Here is a tiny trained network, its code and every weight. The questions are about switching its units off for an input and a class, where a switched-off unit gives its printed mean instead of its output.

import numpy as np


def w(rows, s, z=0):
    codes = np.array(rows[::2]) - 128.0
    scale = np.full(codes.shape[1], s)
    scale[-1] = z or s
    return codes * scale


def f(y):
    return y / 2 * (1 + np.tanh(0.7978845608 * (y + 0.044715 * y**3)))


def log_softmax(a):
    a = a - a.max(-1, keepdims=True)
    return a - np.log(np.exp(a).sum(-1, keepdims=True))


def net(x, mask):
    res = np.array(x, float).reshape(1, 5) / 4 @ E
    y = f(res @ A[0][:, :-1].T + A[0][:, -1])
    res = res + np.where(mask, y, B[0][:, -1]) @ B[0][:, :-1]
    return log_softmax(res[-1] @ U[:, :-1].T + U[:, -1])


A, B = {}, {}
E = w([
[109,86,239,135,4,150,81],'x0',
[71,164,90,104,156,231,2],'x1',
[214,117,225,119,208,172,116],'x2',
[129,129,129,129,128,128,128],'x3',
[253,94,61,101,84,63,33],'x4',
],0.0039)
A[0] = w([
[216,125,86,118,89,91,66,124],'n1',
[87,133,101,130,155,197,23,106],'n2',
[235,115,241,133,245,168,98,8],'n3',
[29,138,177,125,165,164,200,133],'n4',
[173,121,103,121,108,109,97,108],'n5',
[127,129,126,128,132,126,127,100],'n6',
[90,139,104,121,150,190,36,103],'n7',
[114,123,223,123,12,139,86,147],'n8',
[210,122,88,119,92,93,69,121],'n9',
[143,142,34,128,246,116,167,140],'n10',
[126,125,127,127,128,130,130,155],'n11',
[185,119,156,134,83,58,250,80],'n12',
[84,133,101,127,156,198,19,108],'n13',
[183,118,98,119,105,100,86,126],'n14',
[21,120,1,139,24,82,148,27],'n15',
[178,112,155,138,94,63,233,74],'n16',
[142,140,34,122,243,116,169,141],'n17',
[120,130,133,129,131,131,132,151],'n18',
[8,137,186,124,171,167,213,138],'n19',
[211,123,87,119,91,94,70,121],'n20',
[119,118,208,131,29,142,91,141],'n21',
],0.0095,0.0014)
B[0] = w([
[124,143,129,205,159,156,133,205],'n1',
[143,126,119,102,162,49,143,205],'n2',
[102,172,146,10,139,234,141,245],'n3',
[135,143,122,213,160,156,121,228],'n4',
[125,134,131,160,141,141,129,151],'n5',
[128,128,128,127,127,129,129,124],'n6',
[141,126,120,106,156,59,142,193],'n7',
[121,81,122,133,19,123,115,224],'n8',
[122,142,127,198,158,154,129,198],'n9',
[119,82,134,138,22,120,110,230],'n10',
[128,128,128,129,128,127,127,133],'n11',
[139,129,110,85,178,29,129,233],'n12',
[142,126,119,100,164,44,143,210],'n13',
[124,136,130,173,143,144,132,168],'n14',
[124,164,170,5,151,241,138,238],'n15',
[137,130,112,92,168,45,129,215],'n16',
[122,81,134,137,24,121,110,228],'n17',
[130,128,126,133,129,130,129,133],'n18',
[137,146,121,236,170,161,120,255],'n19',
[124,141,129,198,157,154,129,198],'n20',
[121,90,120,130,42,125,115,205],'n21',
],0.027,0.0043)
U = w([
[115,39,121,146,1,116,88,233],'0',
[137,165,115,243,189,161,124,202],'1',
[174,126,94,78,187,12,156,85],'2',
[98,181,166,32,140,223,148,2],'3',
],0.0084,0.00078)

Each question gives the input, the list of numbers given to net, and the class t.
The units are the neurons (one row each of A and B). Each row of codes is followed by its name. A weight is (code - 128) times the scale printed after its matrix; where a second scale follows, it is the last column's (A, B and U).
mask holds one flag per neuron, in row order. A switched-off neuron (its flag False) gives its mean, the last column of its row in B, instead of its output. The means were averaged over made-up inputs and are rounded, as every weight is.
A unit's drop is (log p(t) with every unit on - log p(t) with that unit switched off) / (log p(t) with every unit on - log p(t) with every unit switched off).
The circuit of an input: a set's keep is (log p(t) with only the set's units on - log p(t) with every unit switched off) / (log p(t) with every unit on - log p(t) with every unit switched off). Starting from the 12 units with the biggest drops (on a tie, the unit counted first), units are removed one at a time, each time the one whose removal leaves the highest keep (on an exact tie, the one counted first), for as long as the keep stays at least 0.8.
units of the circuit, in order: the units of the circuit, biggest drop first
most important unit: the unit with the biggest drop
k most important neurons: the k neurons with the biggest drops, biggest first
drop when u is switched off: that unit's drop, to one decimal
input [1,8,-7,-1,-7], class 2: units of the circuit, in order -> [n13]
input [1,2,-5,-2,3], class 3: 2 most important neurons -> [n15; n19]
input [-7,7,-1,7,0], class 0: 4 most important neurons -> [n10; n17; n12; n16]
input [0,4,-2,6,3], class 2: units of the circuit, in order -> [n13; n2]
input [-4,0,-5,2,2], class 3: 3 most important neurons -> [n15; n8; n21]
input [3,1,-4,0,-5], class 1: 2 most important neurons -> [n3; n19]
input [7,7,7,0,-6], class 0: 3 most important neurons -> [n8; n21; n15]
input [-8,0,8,4,3], class 0: 3 most important neurons -> [n10; n17; n15]
input [-6,-1,-7,7,6], class 3: 4 most important neurons -> [n15; n8; n19; n21]
input [6,-1,7,-3,-8], class 1: 3 most important neurons -> [n19; n4; n15]
input [1,3,4,-8,0], class 3: 3 most important neurons -> [n12; n3; n16]
input [-2,5,-7,-6,6], class 3: 3 most important neurons -> [n15; n19; n4]
input [5,-6,7,-8,-4], class 3: 2 most important neurons -> [n3; n13]
input [0,0,6,6,-2], class 3: most important unit -> n3
input [5,-7,2,0,-4], class 2: drop when n16 is switched off -> 0.4
input [-7,-3,-5,4,-6], class 0: drop when n10 is switched off -> 1.3
input [-4,-2,-8,7,-1], class 3: drop when n15 is switched off -> 2.0
